Here is a tiny trained network, its code and every weight. The questions are about switching its units off for an input and a class, where a switched-off unit gives its printed mean instead of its output.

import numpy as np


def w(rows, s, z=0):
    codes = np.array(rows[::2]) - 128.0
    scale = np.full(codes.shape[1], s)
    scale[-1] = z or s
    return codes * scale


def f(y):
    return np.maximum(y, 0)


def log_softmax(a):
    a = a - a.max(-1, keepdims=True)
    return a - np.log(np.exp(a).sum(-1, keepdims=True))


def net(x, mask):
    res = np.array(x, float).reshape(1, 4) / 4 @ E
    y = f(res @ A[0][:, :-1].T + A[0][:, -1])
    res = res + np.where(mask, y, B[0][:, -1]) @ B[0][:, :-1]
    return log_softmax(res[-1] @ U[:, :-1].T + U[:, -1])


A, B = {}, {}
E = w([
[69,209,45,71,142],'x0',
[148,15,114,70,217],'x1',
[189,244,213,32,112],'x2',
[217,178,40,166,210],'x3',
],0.011)
A[0] = w([
[183,134,197,127,129,123],'neuron 1',
[98,129,179,118,91,90],'neuron 2',
[145,179,84,114,137,133],'neuron 3',
[155,217,154,137,83,76],'neuron 4',
[149,196,93,93,172,120],'neuron 5',
[126,95,124,115,149,83],'neuron 6',
[88,138,195,58,58,119],'neuron 7',
[80,135,154,72,81,87],'neuron 8',
[84,178,133,75,97,191],'neuron 9',
[59,129,165,35,123,140],'neuron 10',
[141,171,94,112,132,129],'neuron 11',
[132,92,122,107,135,99],'neuron 12',
[165,119,208,134,148,137],'neuron 13',
[68,108,138,248,83,152],'neuron 14',
[223,141,211,126,131,115],'neuron 15',
[217,143,181,117,118,82],'neuron 16',
[155,115,72,215,141,143],'neuron 17',
[114,144,195,79,79,255],'neuron 18',
],0.017,0.0061)
B[0] = w([
[152,107,96,162,120,199],'neuron 1',
[162,115,159,98,104,187],'neuron 2',
[122,135,127,159,142,187],'neuron 3',
[183,149,82,114,41,233],'neuron 4',
[108,145,150,194,159,203],'neuron 5',
[145,167,106,115,110,158],'neuron 6',
[97,90,163,88,88,245],'neuron 7',
[74,135,142,119,92,200],'neuron 8',
[125,145,131,94,100,222],'neuron 9',
[114,188,141,112,97,221],'neuron 10',
[113,122,119,142,132,177],'neuron 11',
[125,160,108,117,106,158],'neuron 12',
[167,111,128,188,109,194],'neuron 13',
[7,70,158,171,173,229],'neuron 14',
[150,100,96,170,115,227],'neuron 15',
[180,134,109,163,154,205],'neuron 16',
[128,141,177,87,135,214],'neuron 17',
[148,118,155,85,83,250],'neuron 18',
],0.018,0.019)
U = w([
[163,163,158,115,180,3],'0',
[157,181,104,104,57,236],'1',
[88,97,141,190,195,238],'2',
[209,99,132,144,90,121],'3',
[100,123,217,63,76,93],'4',
[204,104,122,9,154,40],'5',
],0.014,0.0043)

Each question gives the input, the list of numbers given to net, and the class t.
The units are the neurons (one row each of A and B). Each row of codes is followed by its name. A weight is (code - 128) times the scale printed after its matrix; where a second scale follows, it is the last column's (A, B and U).
mask holds one flag per neuron, in row order. A switched-off neuron (its flag False) gives its mean, the last column of its row in B, instead of its output. The means were averaged over made-up inputs and are rounded, as every weight is.
A unit's drop is (log p(t) with every unit on - log p(t) with that unit switched off) / (log p(t) with every unit on - log p(t) with every unit switched off).
The circuit of an input: a set's keep is (log p(t) with only the set's units on - log p(t) with every unit switched off) / (log p(t) with every unit on - log p(t) with every unit switched off). Starting from the 12 units with the biggest drops (on a tie, the unit counted first), units are removed one at a time, each time the one whose removal leaves the highest keep (on an exact tie, the one counted first), for as long as the keep stays at least 0.8.
units of the circuit, in order: the units of the circuit, biggest drop first
unit that matters most: the unit with the biggest drop
top k neurons: the k neurons with the biggest drops, biggest first
drop when u is switched off: that unit's drop, to one decimal
input [-2,-1,-2,4], class 2: top 3 neurons : [neuron 18; neuron 7; neuron 4]
input [-3,-6,1,3], class 3: unit that matters most : neuron 10
input [1,-5,6,5], class 3: units of the circuit, in order : [neuron 10; neuron 16]
input [3,8,-5,-6], class 1: units of the circuit, in order : [neuron 7; neuron 6]
input [-2,-6,6,0], class 1: top 2 neurons : [neuron 4; neuron 9]
input [7,5,1,0], class 1: top 3 neurons : [neuron 14; neuron 7; neuron 10]
input [5,-5,-2,5], class 2: top 2 neurons : [neuron 5; neuron 18]
input [0,6,-5,8], class 0: drop when neuron 7 is switched off : 0.2
input [-8,-6,-2,0], class 2: drop when neuron 14 is switched off : 0.8
input [4,7,-2,-2], class 1: top 2 neurons : [neuron 14; neuron 7]
input [-8,-6,-8,-5], class 2: drop when neuron 14 is switched off : 0.8
input [5,7,3,0], class 1: top 2 neurons : [neuron 14; neuron 7]
input [-4,4,4,-5], class 3: top 4 neurons : [neuron 13; neuron 15; neuron 14; neuron 1]
input [5,6,-5,-5], class 1: top neuron : [neuron 7]
